Each row has a hidden value. The values are split into ranges, and the tier after each row names the range that its value falls in. Each part has its own value, ranges and names.
[-181  243  -72 -320  -29   37 -166  -34  217  125 -140  138 -193  114
   -7  259  -58  128   58   97   92  -30  194 -508 -288  164 -411 -183
   79  155  -13   83   83  -54  232 -425  261   65   48  154 -524  169
  105   34] : beges
[  34   93  192  -71  -10   24  -71   68   63   38  -65   61  -58   93
  195  -33 -167  -92  -19 -153   -5 -299  215  109 -192  -13   22  -53
 -205   -7   36  127  -68  -29  -83   48 -128   -6  -58   82 -234    3
  104 -224] : Zare
[  27  -41  110   38  131  114   46   51  108   86  105   -7  -27   97
   95 -122 -109 -164  -22 -178  -74   -9  161  176  -66  -93  170  -28
 -165 -213  -90  -13    2  132  -34  172  -37  141    7 -103  131 -173
  -72  -46] : tegul
[  38   11   13   31  -71  -89 -222   35  311 -180 -115  344  -68 -181
   50   28    7   87  -38 -509  -64 -313   -9   16  -97  131  125  -78
 -269 -254   91   -4 -119  354 -330  243   14 -139 -153   13  260  -44
 -248 -183] : tegul
[  76   33  293  -93 -106 -106   96    9   49  -32  -12 -164   20 -137
   93  -68  -37  -66  -64   22 -108  -43  157  347   78 -113  240   36
 -103 -268  -19  111  -80   53 -134  170 -110  -25  -89  -46  282  144
   18 -185] : Ded
[-145   36  361  345  429  450  161   13 -324 -222  439 -410   58  100
  -78  -92   17 -164  -56   -6 -150  277  -33  137  312 -176   -4  159
 -139  -27 -301  -91   64 -278  -25  403 -288  258  199 -295  160  -74
  -18  206] : rerid
[  23   33   73  129   11   68   46 -218 -222 -134  285  -88  190  -11
   -3  -56   32 -121   34  -54  -97  155   22  123  -12  -98  232   86
    3 -123 -213  -42  288    7   25  -46  -23  145    0 -189  190  -71
 -185  175] : tegul
[-100  230  307   14 -118  158  -60   63   50 -128  -11 -178 -172 -207
    3  155   20   74 -124  -95   71 -116   21   30  149   82   29  -25
  -49  -37   25  188 -156  -65  -61   75  -84 -178  -44  -98  -26  378
   78 -142] : Goni
[ -86  167  102  -91 -144  107   68   95  176  296    7  -33 -240  108
  134   47 -180 -176  -53  -83  195 -126  158  -22 -143   16   63 -218
   80   -9  142   36   -6   43  231 -189   55   14  -11    2 -292  124
   62 -173] : Ded
[  73 -164  138   22  -30  -76   22 -121   94  -84   84  -28  159  -83
  -52 -116  138  -68  -74  -58 -228   13   41  169  136  -82  101   22
  -81 -183 -106    6   94   90  -70  168  -36  178    2  -20  491   -6
 -155   48] : Goni
[  78   82  298 -365   48 -285   95  149  167 -141 -209  -61  -29  -96
  116  -46  -88   92   44  142 -249  -89  253  257  -50 -172   -8   39
 -244 -307   -3   71 -249   63 -343  323 -146  -79 -107  135  200   85
  102 -365] : Zare
[  34  -14  228 -111   -9   47 -175  -14  148  119 -140    8  -23   50
  147   -4 -106  -35  -88  -83  -37 -256  314   97 -121   55  -72   -8
 -237  -48  -70  299  -71  -87  -19    4  -32  107  -26   77 -141   89
  203 -106] : Pomu
[-173  181  168  115  -36  297   40   28  -10  -69  270 -220  -85  -71
  -78  144   94  -22  -62 -170  104   88 -103 -114  153  -12   51  -93
  105   -3  -73  -43   84  -19  152   11  -37  -14   80 -229   78  182
  -72   -4] : zib
[-132   45  294  109 -134  255   60  -54  -56  142  275 -341   13   14
    5   69   41 -164 -122 -108  148   -6   26   57  164  -58   43  -97
  113   20  -76  100  160 -207  302  -58  -95  163   97 -185   60  245
  110  -46] : Zare
[ -77  119  104 -135  -70   98   29  111  169  259    9    3 -159  190
  143   32 -153 -153  -19  -95  130 -186  179  -82 -194  -23  -61 -216
   16   67   96   18   20  -12  209 -145   -7   74   32   74 -320   38
  103 -204] : zib
[  60   68  154 -166  -26   81 -109   60  160  123 -103   16  -96   67
  172   -4 -156  -34  -25 -118   11 -245  303  107 -231  -13    7  -53
 -198  -66  -66  302  -84  -14   -5  -37  -10    0  -69    4 -222   67
  186 -213] : Ded
[  49 -104  -10   47  102   13  112 -111   16  -48  281  -28  195   12
  -28 -127   73 -126   51 -134 -190  253   34  150    2 -178  303   31
  -34 -333 -236 -193  239  262  -13  134   43  213   32 -207  526 -277
 -302  131] : Zare
[-174  169  142   56  -26  311  -29  -34   -6  -66  272 -239  -60  -95
  -92  195   92   52  -25 -192  123  122  -45 -130   87  -11   -4  -62
   76  -72 -194   93  125  -64  173  -40   37   17   59 -309   78  223
   -2    3] : rerid
[-120   32  141  -33  -54   37  -68  -38  126  207   -7   43  -92  134
   94   50 -133 -130  -53 -134  111 -198  161  -93 -115   69 -178 -156
  -43   20   77   54   72 -115  160 -102    9  201   27   97 -229   92
   91  -80] : Ded
[ 144  -21   91 -125 -124 -141  -62    3  208  -49 -104  130   13 -104
  103  -74  -21   -6  -26 -181 -129 -212  152  210 -118  -35  197  -29
 -183 -224    3  128  -65  221 -190  105  -11  -67 -142   27  222    7
  -83 -203] : Ded
[   8   76  234  -97  -46   29  -49  115  145  114  -76    5  -86   66
  191  -12 -149  -95  -57 -160   29 -283  221  125 -126  -12   47  -90
 -177  -61   66  113 -107    9  -43   81 -119   -4  -38   71 -141   41
  123 -265] : zib
[  16 -116   54  142   80  -19  201  -47   35  -29  282  -30  153   10
  -31 -174   79 -217  -16 -126 -189  230  -52  182  144 -161  351  -14
    8 -301  -71 -361  180  301  -31  236  -39  211   63 -127  599 -283
 -385  126] : zib
[-206  194  -22  -93   72   18  171  105  153  -17   94   58 -225   89
  -87   81  -23  -40   57   17    6  110  -85 -314  -30  -32 -211 -219
  144   23  133 -316   36   85   97  -16   58   58   74   68 -101   27
 -185  -45] : tegul
[  39   55   24   27  -88 -131 -290  -38  223 -232 -115  357    4 -221
   87   76  -18  128    1 -540  -42 -310   25   35 -156  158  177  -16
 -309 -315   38   21  -64  343 -382  204   20 -160 -189  -20  239  -49
 -240 -163] : rerid
[-121  183  160  174  -37  356   60   18  -29  -59  218 -227 -135  -69
  -99   78  117  -75 -138  -10   44  124  -96  -91  229   43  109  -57
  144  123  -41   -7   35   -9  177  -66  -14  -39   95 -180   -3  210
 -100  149] : lal
[-182  138    4  -87  110   23  -19  -70   66  -78   39   68  -75   52
 -102  124   29   49   40   76  -63  128   20 -341  -38   61 -287  -79
   46   33  -41 -146  115  -25   70  -98  112  153   85   74 -110   45
 -109  151] : Pomu
[  95  109  254 -489    8 -230   47  119  220  -66 -222 -133  -51 -147
  112   27  -96  178   73  159 -191   -6  356  262 -137 -180   21   53
 -228 -412 -148  270 -233   76 -258  193   -8 -106 -140    0  189  167
  203 -376] : tegul
[ 101 -113  149   25  -76  -59   70  -80   97  -43   55  -63  116 -101
  -28 -135  136 -110 -117   33 -224   52   49  214  180  -64  239   24
  -24 -155  -51  -25   46  166  -49  115  -27  102    3   -8  464    4
 -182   84] : lal
[  32   76  314  117  -41  141  -76   -7  -24  -14  -14 -120  -27  -69
  120  -34  -54 -109 -164  -61  -34 -140  159  231  107   71  219   67
 -160  -44  -15  168  -94  -24  -80   84 -127  -24  -23  -36  -11  123
   48   12] : lal
[   9   95  271   22  -23  141  -14   86   33   -4   56 -124  -57  -23
  128  -11  -80  -82  -73 -179   15 -164  133  197    1  -47  161  -18
 -152  -99  -29  133  -84   -4  -63  146 -149  -45  -35  -93    4   84
   72 -192] : Zare
[ -21  235  239  -26  -27  220  -70   62  -19 -191  -20 -140 -135  -99
   -3   91   42   77  -87   40  -43 -118   63  -30   55   41  -42   16
  -68  155  -58  240 -130 -119  -50  -11  -97 -175  -14  -36 -210  292
  104  -64] : Pomu
[  -9  -31  165 -407 -398 -256  354 -142  118  555   23 -357   48  142
   50  -41    5 -295  -77  612   23  216  280   85   42 -176   28 -217
  463   21   90    7  278 -128  604 -538  161  334   98  183   26  294
  163   -7] : beges
[ -78   10  263  117  -82  288   59  -92  -89  114  229 -321   14   63
  -36    1   78 -180 -152   67   39   15   53   26  180  -44  -37  -54
  119  174 -106  162  155 -269  322 -129  -80  203  127 -103  -41  243
  118   95] : Pomu
[  25  -34  112   37  143   85  -26  -27   42   39  100   17   39   81
  107  -91 -120 -123    7 -193  -77  -13  192  166 -113  -66  142   27
 -212 -239 -153   31   56   85  -68  143  -26  166  -10 -112  106 -176
  -53   -5] : tegul
[ 156  -36  173  -19 -334  -21  -44 -193    6 -179  108 -173  192 -301
  -63   -4  255   45 -103  -66 -129  -51   -1  248  148  -70  295   52
   39 -120 -172  292  128   59   -7  -52  -15  -84 -104 -174  489  301
  -75  -42] : Goni
[-218   57   49 -102  137   80   48  -62   94   16  159  -87  -47   68
 -128  125   36   25   51   23  -20  221   35 -273   10  -41 -302 -100
   66  -99 -143 -106  161  -80  169  -22  114  267  121  -66   64   60
  -39   86] : Ded
[-166  189  -77 -283  105   76   39   50  173   -3   87   13 -131  104
  -80  168    5  107  141   21   -3  154   69 -374 -206  -75 -289 -166
   83  -26 -129  -77  112   38  157 -144  165   80   69  -37 -150   25
  -24  -62] : Zare
[  81   16  111   50  -65 -109   68  -99  -67 -185  135   10  158  -94
   30  -93   57  -87    5  -93 -169   15   -7  199   30 -100  294   44
  -53 -186  -47 -125  126  166 -152  119  -91   13  -58  -52  351  -71
 -246   -3] : Zare
[  59   92  237   95   23  160  -24   16  -75  -80   33  -63  -36   20
  110  -82  -74 -119  -86  -56  -74 -168  130  183   -7  -15  131   45
 -162   52  -35  152  -60  -67  -85   78 -164  -26  -29  -21 -130   56
   34  -39] : Goni
[  -1   24  233   -8  -29   39  -21  106  166  115  -85   33 -140   72
  148  -64 -144 -144 -105 -150    6 -301  169  125  -48   17   -9 -106
 -169  -15  134   96 -138  -19  -44  123 -126   40  -31  110 -129   66
   82 -212] : Ded
[-281  409    1 -210  -12   36 -166  -13   66 -332  -38  105 -215 -125
 -150  394   61  339  121  -59   80  -39  -98 -586 -138  148 -514 -131
   54  134   -2    8   19 -125  -34 -167  109 -162  -16   41 -370  359
   -6  -91] : tegul
[-208   89  200  -30 -110  187  275  105  123  238  257 -331 -147   82
  -72   61   62 -194  -95   60  128  143  -54 -103  210 -126  -48 -255
  296   44   81 -163   98  -69  400  -61  -27  160  165  -79   88  214
    6  -94] : zib
[  -9  232  258 -113  -81  248 -100   80   71  -92  -54 -228 -149 -148
   12  142   57  119 -115   68   -7  -63  143    4   69   55   22   17
  -51   72 -117  350 -162  -74   12  -68  -20 -200  -15 -104 -150  355
  182  -80] : beges
[-287  258  -31 -218  -76  -29  -63   28  256  131  -59  154 -275   62
  -12  277 -114   69   65 -122  216  -73   46 -464 -215  140 -374 -283
  108   -2  156 -109   58    3  185 -239  193   51   14  108 -365  191
   -1 -133] : tegul
[-106   98  102   53   44  345  -79  -90  -37  -95  225 -189  -10  -22
 -120  123  131   49  -40  -66    3  102   10 -171   57   -1 -117  -11
   35   84 -265  185  147 -144  186 -104   44   89   91 -220  -23  182
   31  133] : Goni
[-143   95  288  123 -168  265  126  -13  -42  165  287 -369  -61  -14
    5   70   18 -190 -132  -96  189   33   -6   86  190  -63  125 -125
  169   -9  -19   64  126 -153  316  -66  -80  102   79 -219   61  277
   72  -67] : rerid
[ 181   20  151   47 -323   -9   61 -125  -51 -224  125 -133  131 -243
  -52  -82  234  -43 -110    1 -161  -74  -79  252  164  -96  349   24
   91   20  -50  163   93   90  -28  -46  -89 -153  -98  -98  375  249
 -164  -38] : Goni
[ 114   60  -60  -39  -28  -59 -307  -52  193 -259 -131  379    7 -147
   71   35   -5  154   36 -420 -120 -292   88  -13 -263  123  111   17
 -315 -182  -70  144  -46  299 -343   86   63 -165 -182  -10   75  -81
 -193  -98] : Ded

[-597 -214  154  -76 -138  129   -7  -42   24  199 -253 -181  -26 -272
 -509  323  119  165  104   60 -503 -217 -333  163  239 -371 -155 -267
  -65 -176  532   57 -317  445 -237 -160   43   56  -22  435   -6  190
  -43  -10] : (36)
[  36  -82  106 -281  198 -206   74   67 -102  -96    2  -98   89  208
   60   -3 -129   46  -71    9   46  -92  104  -41  -86   68  347 -134
 -343   95 -124 -147   34    7 -139  -23  205  235  -28 -131 -133  -89
   39   21] : (22)
[ 163   62  -60   44   43 -170  -61   48  -63 -261   92  -61  179  213
  -11 -118 -201  -73   55 -322   27  145   81  -39 -331   43   36  159
  244   74 -174   99    7  -88  147   -9  109  -15   -7 -121 -264   17
  -21 -214] : (31)
[-187 -304 -140  -73   33 -144   98  -83 -129  130   47   50 -183  -14
  -97  190 -193  -44  -55  200  -11 -157  -27 -149  162  190   40 -118
 -352  206  170  -93 -135  250   23  -99  -86    0 -139  108  173 -269
  -16  171] : (25)
[ 345   57  -30  -76  128 -214  107  -85   74 -174   79  -70  338   80
   78 -203  -84 -167  -18   87  220  116  178   -9 -200  139  440 -315
  -28   57 -138   10  307  -62  150 -168  312  141  -81  -99 -198 -259
  -28  -37] : (31)
[-458  -65  272 -422  328 -130  -38  141  -65  -88  251 -156 -252  284
 -162  153 -191  208 -167 -131 -308 -251 -239   40   87   58  214  182
 -426   44  -62 -211 -467  -13 -173   95  -87  288  -16 -380  -94  354
  313    0] : (39)
[-382 -203  288 -296 -355 -318   88  -25   17  645 -289 -299  287 -266
  -75  488   96   11  277  431 -324 -348  -27   -4  405 -349  358 -468
 -120 -262  481  208  372  498 -764  -80  436  -88   63  367  129   71
 -185   33] : (36)
[ 102  -52 -119  245  -68 -217 -163  147 -150  210   22  -33  -21   42
  252 -165 -430 -121  160   -5  105  183  127   98 -262  171 -297  454
  329  -63 -143  -70  163  -37  -82 -225  -85 -148  325 -166  198 -101
 -370 -149] : (36)
[ 546   93 -193  547   77  118   12 -153  378 -112  -51  -32  390 -323
 -206 -276  123 -151  -73 -130 -158  368   62  237 -172    1 -136  -28
  575  -46 -179  254  164   71  384 -400  121  -89  -67  -10 -291   14
  -46 -254] : (25)
[  90  226  244 -242  181 -223  -61   91   17 -306  114 -186  321  253
   17 -266 -105  -36   83 -166   71  135    8  147 -341  -32  452  -82
   82  -97 -188  -42  160 -186   48  -85  300  215   83 -281 -362   81
   61 -211] : (36)
[-355  -25   66 -248  232    9  -87  115   27 -156  103 -152 -202  157
 -184  125 -216   99  -56  -65  -94 -116 -208   34 -151  -40   39    6
 -191   31   68 -208 -520 -161   38   65  -15  292  108 -203   30   31
  133   72] : (22)
[ 381 -100  -92 -214  313 -108  187  -20  371  -57   38 -132  105   81
  -79   17 -123 -172 -116  221  239   21 -125    3 -130   65  582 -330
 -279    7 -248 -311  -32 -220  187 -161  180  379   -7 -333   56 -374
  184  106] : (25)
[-299  228  410   15   15  -43  -99   33 -239  -85    2  -81  297 -130
  104  -38  252  360   91 -175 -409  -40  287    8  167  -96  -62    1
  124   29  180  522  164  456 -282  -43  300 -127 -235  255 -482  509
  -83 -210] : (22)
[-206 -111  105 -190 -183 -322   56  -40   10  172   24 -108  109   38
  -65  349  -51    9  202   42 -141 -163  -12 -177  164 -121  232 -136
  -10  -36  141  198   94  238 -287   62  190 -142  -91  135  -44   34
  -11  -26] : (34)
[ 196  -67 -111  118  159  -13   28  -10  -14   15  -51  -49  119 -103
   51 -115 -102  -58 -119  107   20   53  160   37  -98  152   20  -91
  -50  130  -28  -11   59   72   83 -206  128  111  -17  -37  -14 -172
  -93   10] : (25)
[ 395   24  -39 -175  246 -168  124  -39  117 -277   42  -86  293  165
  -19 -232 -107 -192  -43   50  294  137   27   23 -298  111  576 -338
 -147   66 -211 -173  186 -164  284 -185  274  291  -66 -203 -201 -350
   87  -34] : (25)
[ 403  119  284 -199  165 -256   55  137  154  139 -103 -300  503   45
  229 -162   -6  -41   40  108    5   54  147  188 -136  -77  596 -131
   22 -228 -298  -25  513  -46 -348 -214  481  245  145 -314 -207  109
  -42 -210] : (39)
[-152 -108  -53 -129  132 -173   31  -20  166  114  228  -50 -207   37
  -16  214 -238  -28  -34  208   21 -109  -83  -92   84  143  121  -19
 -176   50  -14 -119 -238  -63   -2   -9  -49   78   32 -226  223 -137
   70  167] : (34)
[ 236 -184 -216  234   38  -63   54  -15  -38  104  -55   34   25  -76
   71  -15 -171  -55  -48   33   22   66  165  -54  -44  165 -164  104
   33  124  -89   16   56  155   38 -203  -13  -50  -37   46   65 -188
 -180  -20] : (31)
[ -65  -84  247 -297 -213 -354   68   16   72  246 -201 -292  404   17
 -133  255   35  -60  216   57 -214 -154  -43   38   61 -330  484 -317
   24 -222  124  125  340  208 -495  -30  444    5   67  109 -172  103
  -31 -146] : (36)
[ 152  -43 -184  397 -214 -149 -162  104 -152  140  -77  -26  125  -32
  128    6 -260  -77  204 -264  -87  179  172  -56 -228   16 -436  479
  571   26  -65  283  125  132  -51  -90   -8 -338  122   65  -16   57
 -310 -277] : (25)
[ -66   84  124 -296   91 -180   -9   53  -93 -247   48 -109  183  206
  -15  -51 -121  -44  186  -39  193   34  -67  -80 -244  -32  439 -217
  -82   30   55  -19   42  -33  151  -30  232  160  -70  -30 -179 -175
   44  -70] : (25)
[-150   82   68 -234  279  -43  -89  169   79 -136  169 -176 -104  185
   22  110 -228   73  -34  -61   12  -70 -100  -61 -189   17  158   98
  -96   55  -75 -102 -389 -241   44  113   71  267   81 -353   24   47
  151   24] : (31)
[-295 -247  -29 -125  -44 -179  -30   11  -55   77   -7 -145  -95  117
 -340  167 -258  -68  -61 -106 -289 -150 -197  105  -41  -58  -36   43
  -93   -8  109 -157 -257   57 -165  -19  -40   59  141  -55    5   74
   38  -35] : (36)
[  88  -48  211 -291  -22 -310   86   57   12   60 -138 -222  356  129
   -5  148   16   12   87  -37 -111 -115   94  -34  -22 -186  480 -228
 -105  -69  -70   75  271  114 -380   16  420  100  -12  -12 -255   70
   26 -120] : (22)
[   5 -295 -160  159 -142 -199    1   54 -212  322 -125   -4  -41  -37
   81  242 -220  -12   42  -20 -153  -96  154 -166   89   81 -240  260
   16  150   29  121   53  312 -259  -44  -26 -221  -11  124  129  -47
 -191  -49] : (25)
[ -92 -354  -18 -111 -230 -255  127  -11  137  470 -223 -152   39 -100
 -156  511  -68  -32  158  186 -206 -228 -105 -106  248 -228  134 -145
  -92 -119  133   16   56  297 -462  -40  137  -90   44  184  193  -86
  -82   39] : (22)
[  95 -124   54  104  -80 -179   -4  116  -77  271 -165  -86  135  -46
  163  186  -59  119  104  -67 -194  -46  206  -78   72  -73 -110  223
  112  -13  -98  187  173  267 -404  -57  148 -143   25   71  -39  140
 -186 -141] : (22)
[-351   67  251 -211  241 -146 -163  268 -249 -117  259  -21 -272  325
  180  -26 -306  252  130 -213  -23  -11 -105  -42  -95  129  -39  544
 -112   16 -168 -121 -284   -2  -51    9 -196   74   43 -314  -25  250
   27 -128] : (39)
[ 152  -20  114   27   70  -61  -14  171 -146  -56 -186 -107  221   91
  109   62   13  211   34 -321 -196   -7  213  -77 -101 -124  -49  210
   73   55 -176  192   50  190 -262   10  217   22  -77   56 -306  237
  -74 -230] : (34)
[-735 -131   -1 -144  134   64 -131   88 -229 -134  229   55 -551  141
 -161  264 -290  251   44 -100 -124 -180 -239 -166   47   91 -361  255
 -247  175  274  -99 -759  104  130  109 -346   54  -74   50  179   40
   43  146] : (34)
[-320   -4  153 -458  177 -280    2   47 -154 -127  241 -116  -49  273
   15  152 -204   23  -37   50   22 -218  -11 -183   -8  128  443 -156
 -398  189   82  -45 -167  -33  -56  171  159  181 -102 -207  -69  -31
  201  104] : (25)
[ 181    7   74  -93  328  -41   84  -14   57 -143   55  -40  114   22
   33 -326  -86  -24 -103  190  167  115   28  192 -126  180  323 -219
 -255  -11 -146 -267  117  -23  167 -355  109  321   -1 -174  -83 -215
  -33   23] : (36)
[  20   30  -59 -241  105 -217   76 -131   57 -355  215  -11  102  217
 -125 -188 -224 -220  112  103  383  124 -110  -17 -294  133  468 -408
 -116   20   25 -195   35 -178  413 -152  123  196  -50  -58  -85 -459
   15   60] : (34)
[-207   44  129 -156 -131 -381 -143   71 -208  -60  139 -155  156  271
  -45  -83 -316 -121  189 -222  -86   33  -40   82 -252   -5  128  173
  222  -90   14   43  135  -25 -133  -10  108  -87  170 -133 -185  151
  -84 -245] : (39)
[ -24   61  391 -173  -30 -344   46   61  -58  132   31 -112  309   58
  145  107  122  186  173  -79 -254  -69  146  -57  228  -94  355   65
    7  -90 -118  307  389  366 -435  -52  283 -137 -170   -4 -340  372
   17 -233] : (36)
[-240   74  268 -137  150    3  -18   95   15  197  -34 -175   80 -189
  182  216  107  280   -4  213 -222 -198  173  -60  228  -70   88 -133
 -163    3  160  213  -45  227 -368    1  283  124  -66   32   -5  209
  -38   76] : (34)
[-640  -19  151 -326  228  -26 -110   33 -224 -296  275  -57 -288  240
 -274 -106 -294   81  -20  -75  -81  -90 -334  131 -128  124   45    9
 -296   24  228 -278 -487  -23  215  -82 -194  269   10 -118  -38   58
  111   29] : (39)
[ -85 -227  -83  221   22  -80  -55  104 -369  284  -94   50 -145  -90
  284   47 -223  162  -93   52 -159  -97  367  -74  106  236 -469  338
 -121  210   19   63   14  326 -329 -115  -66 -123   40  111  148   22
 -328   34] : (22)
[ 182   22   63   -2  122  -37   31  -41   53 -210 -116 -144  348   -1
 -199 -269   15  -67  -68  -95  -86  127   27  253 -238  -69  210 -261
   50  -64  -47  -55  144   25   75 -263  265  212   28    7 -337  -19
  -34 -159] : (36)
[ 640 -345 -319  218  109  -12  242 -133  176   40 -319  -74  305 -120
 -207 -103  -26 -198 -317   32  -67   58  181  147 -127   45   85 -310
 -121   89 -217 -175  186   87   -2 -321  217  210  -11   64 -125 -311
  -92  -16] : (34)
[ -73   51  207 -101  128  -70  -36   85 -116  -60  -80 -176  226   15
   23    3   42  171  -92 -127 -277  -96  203   50  -33  -72   82  -62
  -72   57   10  153   21  139 -276    4  306  133  -29   -6 -301  261
   -3 -103] : (22)
[-341 -256  -96  103 -239 -323  -34  -79 -237  303  120   64 -177  -30
    4  233 -271  -28   81   79 -196 -135  113 -131  216  175 -285  185
    8  119  198  148   20  339 -243  -36 -130 -344   -2  162  163  -12
 -206   44] : (22)
[ -54 -354 -223  139 -137 -168   37  -11  -73  431 -110  -30 -111 -145
  -10  315 -234  -84  -14  180 -150 -155   67 -125  165   90 -204   96
  -61  120  130   33  -26  272 -238  -82  -44 -160   42  108  294 -158
 -167   82] : (25)
